Below is a small trained network, with its code and all its weights. Each question gives an input and a class and asks what happens when units are switched off, that is, made to give their printed mean instead of their output.

import numpy as np


def w(rows, s, z=0):
    codes = np.array(rows[::2]) - 128.0
    scale = np.full(codes.shape[1], s)
    scale[-1] = z or s
    return codes * scale


def f(y):
    return np.maximum(y, 0)


def log_softmax(a):
    a = a - a.max(-1, keepdims=True)
    return a - np.log(np.exp(a).sum(-1, keepdims=True))


def net(x, mask):
    res = np.array(x, float).reshape(1, 5) / 4 @ E
    y = f(res @ A[0][:, :-1].T + A[0][:, -1])
    res = res + np.where(mask, y, B[0][:, -1]) @ B[0][:, :-1]
    return log_softmax(res[-1] @ U[:, :-1].T + U[:, -1])


A, B = {}, {}
E = w([
[122,97,100,100,188,137,140,125,26],'x0',
[69,125,69,118,184,214,102,110,152],'x1',
[120,221,140,167,107,206,116,24,101],'x2',
[197,89,171,100,153,90,122,42,123],'x3',
[117,105,170,244,188,89,115,154,116],'x4',
],0.011)
A[0] = w([
[173,94,135,53,116,87,176,164,214,146],'N0',
[92,219,114,150,115,203,76,73,157,155],'N1',
[101,114,132,76,89,165,91,61,177,141],'N2',
[109,56,95,158,182,124,108,189,90,140],'N3',
[169,162,213,161,131,66,98,45,24,161],'N4',
[161,45,89,67,150,32,157,123,132,218],'N5',
[106,124,137,113,73,92,198,163,159,180],'N6',
[117,89,129,107,141,132,115,150,75,131],'N7',
[96,87,112,145,231,68,41,144,129,112],'N8',
[156,86,139,112,162,82,158,104,145,191],'N9',
[136,61,61,110,144,116,115,197,89,177],'N10',
[148,130,124,28,84,112,117,109,163,135],'N11',
[136,135,49,61,127,129,158,169,88,116],'N12',
[138,176,122,132,184,154,109,44,88,197],'N13',
[104,211,98,141,149,245,71,81,154,148],'N14',
[186,105,158,132,131,22,97,121,86,254],'N15',
[217,148,193,124,131,121,181,53,53,121],'N16',
[149,87,139,90,204,101,117,129,111,110],'N17',
[111,154,127,84,173,143,176,176,55,129],'N18',
[53,144,174,254,110,110,93,184,149,133],'N19',
[165,110,137,156,121,34,128,177,210,197],'N20',
[80,70,74,141,144,114,163,208,96,219],'N21',
[98,161,114,172,115,120,178,194,143,162],'N22',
[58,103,31,73,114,174,110,162,95,136],'N23',
[102,222,107,117,108,181,87,9,115,217],'N24',
[63,39,158,180,220,98,121,162,138,121],'N25',
[82,181,89,104,142,181,96,145,52,166],'N26',
],0.0087,0.0045)
B[0] = w([
[139,128,173,82,75,122,2,116,173,187],'N0',
[179,175,34,86,82,110,209,189,217,224],'N1',
[143,142,100,71,83,170,124,123,177,179],'N2',
[72,114,114,118,143,187,158,175,61,191],'N3',
[187,89,137,229,226,105,206,48,90,204],'N4',
[126,102,185,88,79,189,67,112,91,207],'N5',
[139,151,143,112,72,68,102,139,124,176],'N6',
[109,125,140,106,123,176,152,103,91,157],'N7',
[120,81,130,138,183,220,114,194,104,184],'N8',
[165,87,174,117,142,172,88,114,111,172],'N9',
[65,140,148,73,157,145,110,121,83,196],'N10',
[148,131,164,64,74,117,105,33,201,175],'N11',
[82,156,154,49,115,101,136,66,99,179],'N12',
[125,116,100,156,133,133,232,124,171,204],'N13',
[150,194,46,59,104,147,227,191,178,234],'N14',
[173,81,225,136,115,133,149,85,76,204],'N15',
[162,88,178,156,173,118,153,49,149,190],'N16',
[161,100,137,122,101,220,134,134,92,166],'N17',
[75,154,130,97,133,124,186,65,78,172],'N18',
[144,182,149,242,138,27,169,243,139,199],'N19',
[174,121,207,139,121,85,65,182,97,204],'N20',
[38,142,130,107,176,101,84,125,32,211],'N21',
[104,200,160,147,140,38,131,153,122,181],'N22',
[56,172,80,75,107,96,128,75,108,208],'N23',
[209,147,78,109,106,189,224,120,182,248],'N24',
[108,85,108,142,182,178,115,227,98,200],'N25',
[108,204,83,94,139,83,175,92,154,198],'N26',
],0.0075,0.015)
U = w([
[66,133,98,179,200,131,119,209,139,43],'0',
[154,155,177,191,86,37,86,222,122,245],'1',
[124,66,157,116,145,215,82,185,78,37],'2',
[167,103,172,79,33,132,1,101,187,82],'3',
[169,161,31,111,74,160,194,145,233,155],'4',
[30,171,115,83,113,107,132,75,93,50],'5',
[192,91,164,181,152,124,175,44,121,222],'6',
],0.0092,0.0011)

Each question gives the input, the list of numbers given to net, and the class t.
The units are the neurons (one row each of A and B). Each row of codes is followed by its name. A weight is (code - 128) times the scale printed after its matrix; where a second scale follows, it is the last column's (A, B and U).
mask holds one flag per neuron, in row order. A switched-off neuron (its flag False) gives its mean, the last column of its row in B, instead of its output. The means were averaged over made-up inputs and are rounded, as every weight is.
A unit's drop is (log p(t) with every unit on - log p(t) with that unit switched off) / (log p(t) with every unit on - log p(t) with every unit switched off).
The circuit of an input: a set's keep is (log p(t) with only the set's units on - log p(t) with every unit switched off) / (log p(t) with every unit on - log p(t) with every unit switched off). Starting from the 12 units with the biggest drops (on a tie, the unit counted first), units are removed one at a time, each time the one whose removal leaves the highest keep (on an exact tie, the one counted first), for as long as the keep stays at least 0.8.
circuit, biggest first: the units of the circuit, biggest drop first
top k neurons: the k neurons with the biggest drops, biggest first
drop when u is switched off: that unit's drop, to one decimal
input [-8,-1,2,-1,1], class 1: circuit, biggest first	(N19, N20)
input [8,-8,-5,2,-3], class 2: circuit, biggest first	(N5)
input [0,7,-5,8,-2], class 2: circuit, biggest first	(N8, N1)
input [-1,8,-2,-8,1], class 5: top 2 neurons	(N23, N21)
input [-2,-3,1,8,-8], class 3: top 2 neurons	(N0, N11)
input [5,5,1,-6,-3], class 5: top 4 neurons	(N23, N21, N12, N18)
input [2,-8,3,-6,-3], class 5: top 4 neurons	(N20, N19, N1, N14)
input [-7,-3,-8,8,6], class 3: top 2 neurons	(N0, N5)
input [3,0,-3,1,-5], class 5: top 2 neurons	(N20, N12)
input [-6,3,-3,4,7], class 1: top 2 neurons	(N19, N20)
input [-7,-8,7,2,-1], class 6: top 2 neurons	(N4, N16)
input [-6,-4,6,4,1], class 6: drop when N4 is switched off	2.1
input [2,-6,5,-7,5], class 1: drop when N19 is switched off	0.2
input [0,8,-2,-7,-2], class 5: circuit, biggest first	(N23)
input [3,4,3,4,3], class 4: drop when N20 is switched off	0.1
